array([[  3,  36,  20,  14,  16,  31,  23, -29,  31,   4,   2,  42,  32,
         26,  13,  24],
       [ 24,   9,  21,  30,  23,  33,   7,   4,  -9,   8,  12,   7,   3,
         -8,  36,   6],
       [  7,   6,  17,   8,  15,   8,  17,  23,  11,  17,   3,  24,  23,
         21,  11,  16],
       [ 19,  17,  25,  18,   9,  22,  16,  23,   6,  16,  18,  23,  18,
          4,  13,  19],
       [ 15,  27,  14,   6,   6,  17,  15,  21,  19,   8,  16,  26,  18,
         16,  23,  17],
       [  6,  19,  16,   8,   7,  20,  13,  30,  26,  20,   6,  16,  10,
          6,   3,  12],
       [  9,  27,  12,  12, -12,  22,  31,  -2,   7,   4,  10,  28,  12,
         30,  21,   8],
       [ 12,   9,  22,  19,  12,  16,  22,   7,   8,   6,   6,  13,   4,
          8,   5,  11],
       [ 18,   9,  21,  13,  13,   4,  11,  16,  18,  12,  21,  -4,  10,
         25,   5,   6],
       [ 14, -10,  16,  30,  25,  16,  17,  14,   1,  -5,  17,  16,  23,
          1,  31,  11],
       [ 25,  -3,   9,  11,  27, -14,  20,  32,  21,   8,  10,  36,  25,
          4,  42,  17]]) Answer: 11

array([[ 31, -27,  14,   1,  15, -40,  24,  -7,   7,  -6, -24,  -4, -10],
       [-28,  -7,  -2, -28,  -7, -23, -36, -15, -10,  29, -37, -30,   0],
       [ -2, -17,   7, -27,  -4, -19,  28,  -6,  16,   6,   6,  24, -29],
       [ 33, -17, -35, -33, -26,  15,  -8, -23,  32, -15,  30, -30, -38],
       [ 12,  33,   5,  31,   4, -33, -26, -21,   9,  33,  32, -36,  26],
       [ 26, -28, -38, -40,   4,  11,  -2,  -1, -38,  -3,  -8,  13,  -5],
       [-33,   0, -38, -19, -19,  -6,  26,  -6,  -3,   2, -23,  -2, -39],
       [ 27,  29,  12,  28, -15,  -7, -19, -41,   7, -25, -19, -29, -22],
       [-20, -21,  -9,  30,  15, -11,  -3, -24, -24,  14, -30, -37,  -1],
       [-22, -22, -20, -28, -26,  20, -18,  23,  25, -20,   3, -26,  -1],
       [  5, -16,  26, -20, -23, -11,   2, -10,   1, -16, -25,   5, -40],
       [ 11,  -9,  22, -30,  21,   7,  -5, -42,  28,  29, -19, -16, -32]]) Answer: -40

array([[76, 73, 44, 38, 69, 70, 59, 67, 58, 60, 39, 43],
       [62, 64, 44, 49, 73, 73, 51, 52, 59, 40, 47, 79],
       [61, 56, 55, 50, 59, 55, 59, 64, 62, 50, 55, 52],
       [25, 67, 35, 67, 55, 47, 74, 39, 27, 73, 56, 55],
       [65, 64, 58, 52, 65, 68, 51, 53, 66, 63, 63, 67],
       [86, 63, 34, 59, 79, 32, 64, 42, 45, 66, 52, 69],
       [78, 71, 53, 49, 42, 69, 70, 44, 60, 35, 52, 94],
       [60, 62, 55, 54, 30, 61, 86, 44, 48, 45, 47, 72],
       [81, 33, 61, 60, 89, 45, 59, 39, 52, 66, 67, 71]]) Answer: 72

array([[60, 58, 28, 51, 64, 38, 23, 60, 98, 66, 57],
       [60, 42, 81, 15, 47, 38, 47, 34, 59, 36, 18],
       [57, 47, 23, 79, 63, 69, 54, 60, 45, 55, 64],
       [32, 51, 84, 54, 52, 83, 97, 39, 56, 36, 63],
       [24, 67, 68, 65, 34, 70, 92, 26, 44, 36, 41]]) Answer: 63

array([[67, 72, 29, 25, 57, 54, 51, 53, 64, 70, 54, 73, 68, 77],
       [43, 49, 54, 55, 49, 50, 51, 49, 42, 44, 50, 41, 46, 39],
       [72, 34, 64, 67, 55, 46, 51, 45, 76, 68, 46, 81, 52, 84],
       [75, 29, 59, 60, 55, 44, 49, 41, 76, 76, 45, 89, 49, 93],
       [29, 63, 65, 66, 47, 55, 55, 56, 27, 28, 54, 16, 49, 14],
       [37, 75, 72, 72, 52, 61, 59, 63, 39, 41, 60, 33, 57, 28],
       [62, 36, 46, 46, 54, 46, 48, 44, 59, 54, 46, 69, 49, 70],
       [49, 32, 69, 73, 42, 46, 56, 49, 53, 55, 45, 45, 39, 43],
       [45, 16, 71, 73, 44, 41, 52, 39, 52, 45, 42, 47, 31, 51],
       [58, 36, 36, 35, 53, 45, 47, 43, 54, 51, 46, 65, 48, 66]]) Answer: 51
---
Input: [ 16 -13  -1   2  30 -15]
Output: -15, 16

Input: [-26   7  -6  32 -39 -10 -32]
Output: -32, -26

Input:
[[ 17 -27 -29  27]
 [ 30 -27 -15  22]
 [ -1  24   8 -37]]
Output: 27, -1

Input:
[[  4  -1  14  -3]
 [  4   0  10   2]
 [  4   5 -31  -1]]
Output: -3, 4

Input: [ 37   1  31 -23  24  23]
Output: 23, 37

Input: [ 26  -9  21  17  -4 -10 -36]
Output: -36, 26

Input: [  3  36  -5 -35]
Output: -35, 3
